Here is a tiny trained network, its code and every weight. The questions are about switching its units off for an input and a class, where a switched-off unit gives its printed mean instead of its output.

import numpy as np


def w(rows, s, z=0):
    codes = np.array(rows[::2]) - 128.0
    scale = np.full(codes.shape[1], s)
    scale[-1] = z or s
    return codes * scale


def f(y):
    return np.maximum(y, 0)


def log_softmax(a):
    a = a - a.max(-1, keepdims=True)
    return a - np.log(np.exp(a).sum(-1, keepdims=True))


def net(x, mask):
    res = np.array(x, float).reshape(1, 4) / 4 @ E
    y = f(res @ A[0][:, :-1].T + A[0][:, -1])
    res = res + np.where(mask, y, B[0][:, -1]) @ B[0][:, :-1]
    return log_softmax(res[-1] @ U[:, :-1].T + U[:, -1])


A, B = {}, {}
E = w([
[123,196,222,143],'x0',
[146,1,231,209],'x1',
[207,149,97,47],'x2',
[38,103,215,64],'x3',
],0.0079)
A[0] = w([
[105,195,183,75,196],'neuron 1',
[115,234,58,48,68],'neuron 2',
[117,85,72,192,77],'neuron 3',
[55,155,123,97,120],'neuron 4',
[170,100,104,177,114],'neuron 5',
[229,203,191,227,235],'neuron 6',
[156,1,233,213,253],'neuron 7',
[213,161,148,91,236],'neuron 8',
[83,209,158,182,30],'neuron 9',
[79,39,105,164,118],'neuron 10',
[241,182,31,33,159],'neuron 11',
[72,104,212,148,225],'neuron 12',
[201,14,43,205,149],'neuron 13',
[252,145,195,224,173],'neuron 14',
[27,139,101,14,179],'neuron 15',
],0.0079,0.0044)
B[0] = w([
[2,112,78,40,183],'neuron 1',
[166,176,85,123,205],'neuron 2',
[158,74,113,111,154],'neuron 3',
[125,93,142,51,160],'neuron 4',
[119,72,104,117,157],'neuron 5',
[42,149,59,203,207],'neuron 6',
[14,98,168,224,255],'neuron 7',
[50,139,68,122,186],'neuron 8',
[81,126,139,139,147],'neuron 9',
[89,62,190,115,170],'neuron 10',
[198,196,7,207,230],'neuron 11',
[35,166,200,139,199],'neuron 12',
[196,24,90,142,205],'neuron 13',
[43,76,36,147,198],'neuron 14',
[132,211,180,50,202],'neuron 15',
],0.0077,0.011)
U = w([
[101,159,83,204,135],'0',
[99,113,186,168,5],'1',
[202,184,42,154,87],'2',
[109,169,130,49,251],'3',
[180,4,96,152,7],'4',
],0.013,0.002)

Each question gives the input, the list of numbers given to net, and the class t.
The units are the neurons (one row each of A and B). Each row of codes is followed by its name. A weight is (code - 128) times the scale printed after its matrix; where a second scale follows, it is the last column's (A, B and U).
mask holds one flag per neuron, in row order. A switched-off neuron (its flag False) gives its mean, the last column of its row in B, instead of its output. The means were averaged over made-up inputs and are rounded, as every weight is.
A unit's drop is (log p(t) with every unit on - log p(t) with that unit switched off) / (log p(t) with every unit on - log p(t) with every unit switched off).
The circuit of an input: a set's keep is (log p(t) with only the set's units on - log p(t) with every unit switched off) / (log p(t) with every unit on - log p(t) with every unit switched off). Starting from the 12 units with the biggest drops (on a tie, the unit counted first), units are removed one at a time, each time the one whose removal leaves the highest keep (on an exact tie, the one counted first), for as long as the keep stays at least 0.8.
units of the circuit, in order: the units of the circuit, biggest drop first
k most important neurons: the k neurons with the biggest drops, biggest first
drop of u: that unit's drop, to one decimal
input [-2,3,8,1], class 2: units of the circuit, in order -> [neuron 11; neuron 7]
input [1,7,0,-8], class 4: units of the circuit, in order -> [neuron 13]
input [8,-1,0,2], class 3: units of the circuit, in order -> [neuron 7; neuron 1]
input [0,4,1,-3], class 4: units of the circuit, in order -> [neuron 13; neuron 11]
input [2,0,-8,-1], class 1: units of the circuit, in order -> [neuron 11; neuron 2]
input [1,8,-8,-4], class 1: 4 most important neurons -> [neuron 7; neuron 12; neuron 11; neuron 10]
input [-1,2,1,0], class 4: units of the circuit, in order -> [neuron 15; neuron 11]
input [-8,-1,-6,7], class 1: units of the circuit, in order -> [neuron 10; neuron 11]
input [-6,5,-8,2], class 1: 2 most important neurons -> [neuron 7; neuron 12]
input [5,-1,5,-4], class 2: 3 most important neurons -> [neuron 7; neuron 11; neuron 12]
input [5,0,-2,2], class 1: 3 most important neurons -> [neuron 11; neuron 2; neuron 12]
input [3,0,4,-4], class 2: 3 most important neurons -> [neuron 7; neuron 12; neuron 11]
input [-5,-1,-1,-8], class 2: 3 most important neurons -> [neuron 11; neuron 7; neuron 10]
input [-5,-2,8,3], class 2: units of the circuit, in order -> [neuron 11]
input [-5,1,-1,5], class 1: drop of neuron 13 -> 0.0
input [-2,-7,6,2], class 2: drop of neuron 11 -> 1.3
input [-3,1,0,6], class 1: drop of neuron 8 -> 0.1
